[[-101  -59   51   19  -47  -32]
 [ -70  -44   38   15  -32  -21]
 [  23   -8   -3   26  -16   -5]
 [   6   -5    4   10   13   11]
 [ -12  -31   -9  -13   -1   29]
 [ -38    3   20    8  -13    5]
 [ -92   44   63   -9  -36    9]
 [ -11    2   -5  -22   -7   18]]
=>
[[-101  -70   23    6  -12  -38  -92  -11]
 [ -59  -44   -8   -5  -31    3   44    2]
 [  51   38   -3    4   -9   20   63   -5]
 [  19   15   26   10  -13    8   -9  -22]
 [ -47  -32  -16   13   -1  -13  -36   -7]
 [ -32  -21   -5   11   29    5    9   18]]

[[  8 -27 -34  74  -1 -46   5 -24  16  12 -10]
 [-73 -34  42   2 -44 -38 -57 -58 108 -31  89]
 [-62 -10  15   3  62  28 -58   8  58 -50   3]]
=>
[[  8 -73 -62]
 [-27 -34 -10]
 [-34  42  15]
 [ 74   2   3]
 [ -1 -44  62]
 [-46 -38  28]
 [  5 -57 -58]
 [-24 -58   8]
 [ 16 108  58]
 [ 12 -31 -50]
 [-10  89   3]]

[[ 20   6   9  -6   6 -23  -7 -27 -37 -13]
 [-80  16   0  47  69  65  31  25   5  63]
 [ 47 -39  14 -28 -71 -48 -32  16  25 -17]
 [ -9  -2  -5 -12  -7   1  -9   6  17   4]
 [ 22  20 -14  -6  34 -14  -5 -48 -49 -46]
 [  0 -11  15  44  27 -26  12  31  12  17]
 [-28  34 -23  44  73  29  37 -29 -60  -8]]
=>
[[ 20 -80  47  -9  22   0 -28]
 [  6  16 -39  -2  20 -11  34]
 [  9   0  14  -5 -14  15 -23]
 [ -6  47 -28 -12  -6  44  44]
 [  6  69 -71  -7  34  27  73]
 [-23  65 -48   1 -14 -26  29]
 [ -7  31 -32  -9  -5  12  37]
 [-27  25  16   6 -48  31 -29]
 [-37   5  25  17 -49  12 -60]
 [-13  63 -17   4 -46  17  -8]]

[[ 78  73]
 [ 96  88]
 [ 80 100]
 [ 77  77]]
=>
[[ 78  96  80  77]
 [ 73  88 100  77]]

[[ -12   28    9   18   25   73   61  -12  -57  -10  -57  -63   24  -12
    26]
 [-100   85   71   85   94   -2  -17  -96  -11 -102  -30  -30   83 -100
    91]]
=>
[[ -12 -100]
 [  28   85]
 [   9   71]
 [  18   85]
 [  25   94]
 [  73   -2]
 [  61  -17]
 [ -12  -96]
 [ -57  -11]
 [ -10 -102]
 [ -57  -30]
 [ -63  -30]
 [  24   83]
 [ -12 -100]
 [  26   91]]

[[-23  25  14  34 -13  78  17  69  53]
 [ 13  22 -12 -26 -11 -35  12  44  15]
 [  7  54 -21  15  52 -22 -27 -10 -34]
 [ 67 -41  19   6   3 -31 -54  24   7]
 [ 35 -51  57   9 -10 -23 -55  28 -58]
 [ -8 -13  50  25 -24  26 -22 -34  -2]
 [ 15  18 -17 -33 -36 -19   6  40  24]
 [ -2  48   8  -5 -32  30 -21  39 -28]
 [ 52  27  45  -7   5 -82 -25  58  16]
 [ 11  18 -21 -31  -6 -52  25  49  20]]
=>
[[-23  13   7  67  35  -8  15  -2  52  11]
 [ 25  22  54 -41 -51 -13  18  48  27  18]
 [ 14 -12 -21  19  57  50 -17   8  45 -21]
 [ 34 -26  15   6   9  25 -33  -5  -7 -31]
 [-13 -11  52   3 -10 -24 -36 -32   5  -6]
 [ 78 -35 -22 -31 -23  26 -19  30 -82 -52]
 [ 17  12 -27 -54 -55 -22   6 -21 -25  25]
 [ 69  44 -10  24  28 -34  40  39  58  49]
 [ 53  15 -34   7 -58  -2  24 -28  16  20]]
---
[[ 48 -49  59 -80]
 [-52  45 -60  69]]
=>
[48 45]

[[ 41  34  47 -31 -34]
 [ 60 106  53  20  28]]
=>
[ 41 106]

[[-42 -39]
 [ 86 -19]
 [-61 -51]]
=>
[-42 -19]

[[-83 -33 -26 -36 -37]
 [ 94  29  36  44  46]
 [ 82  44  15  21  26]
 [ 86  39  24  30  34]
 [ 97  37  33  40  43]]
=>
[-83  29  15  30  43]

[[ 47  -3 -51 109]
 [-10  57 -11 -19]
 [ 84  13 -99 -54]
 [ 62  47 -78 -12]]
=>
[ 47  57 -99 -12]

[[-13 -78]
 [-15 -86]]
=>
[-13 -86]
---
[[  9  52  61   9  17]
 [ 85  69  51  13  39]
 [ 78  61  44  13  36]
 [ 15 -20 -26  16  10]
 [-51 -30 -12  17  -7]
 [ 19 -19 -27  17  11]
 [-51 -38 -22  16  -9]]
=>
[[-51 -38 -22  16  -9]
 [-51 -30 -12  17  -7]
 [ 15 -20 -26  16  10]
 [ 19 -19 -27  17  11]
 [  9  52  61   9  17]
 [ 78  61  44  13  36]
 [ 85  69  51  13  39]]

[[-40 -30 -25]
 [-36  74 -38]
 [  5  28  11]
 [-20  96 -20]
 [-28 -24 -13]
 [  8  -1  19]
 [ -3   6  35]
 [ 32  11  25]
 [-25   0   2]
 [-10 -10 -33]
 [ -5   4  -9]]
=>
[[-40 -30 -25]
 [-28 -24 -13]
 [-10 -10 -33]
 [  8  -1  19]
 [-25   0   2]
 [ -5   4  -9]
 [ -3   6  35]
 [ 32  11  25]
 [  5  28  11]
 [-36  74 -38]
 [-20  96 -20]]

[[105  40  35  45  47]
 [ 50   5  34  42  40]]
=>
[[ 50   5  34  42  40]
 [105  40  35  45  47]]

[[-96  39  -9  29  52 -43 -15]
 [-31  51 -47 -91 -49  -6   6]
 [-17  45 -44 -95 -57   2   9]
 [-69  10  13  69  67 -37 -16]
 [-63  60 -47 -74 -27 -20   0]
 [ 87 -63  40  46   2  32   5]]
=>
[[ 87 -63  40  46   2  32   5]
 [-69  10  13  69  67 -37 -16]
 [-96  39  -9  29  52 -43 -15]
 [-17  45 -44 -95 -57   2   9]
 [-31  51 -47 -91 -49  -6   6]
 [-63  60 -47 -74 -27 -20   0]]

[[-60 -24 -40]
 [  4 -64 -14]
 [ 28 -30  92]
 [-54 -34  46]]
=>
[[  4 -64 -14]
 [-54 -34  46]
 [ 28 -30  92]
 [-60 -24 -40]]

[[-23  25 -19  38   0  41  55  -2  20   3 -13  73]
 [ 81 -16  -9  28  -5   9 -29  11  41  58  -2 -27]
 [ 47  73 -39   1  -9   8  34  35  37 -86  25  -7]]
=>
[[ 81 -16  -9  28  -5   9 -29  11  41  58  -2 -27]
 [-23  25 -19  38   0  41  55  -2  20   3 -13  73]
 [ 47  73 -39   1  -9   8  34  35  37 -86  25  -7]]
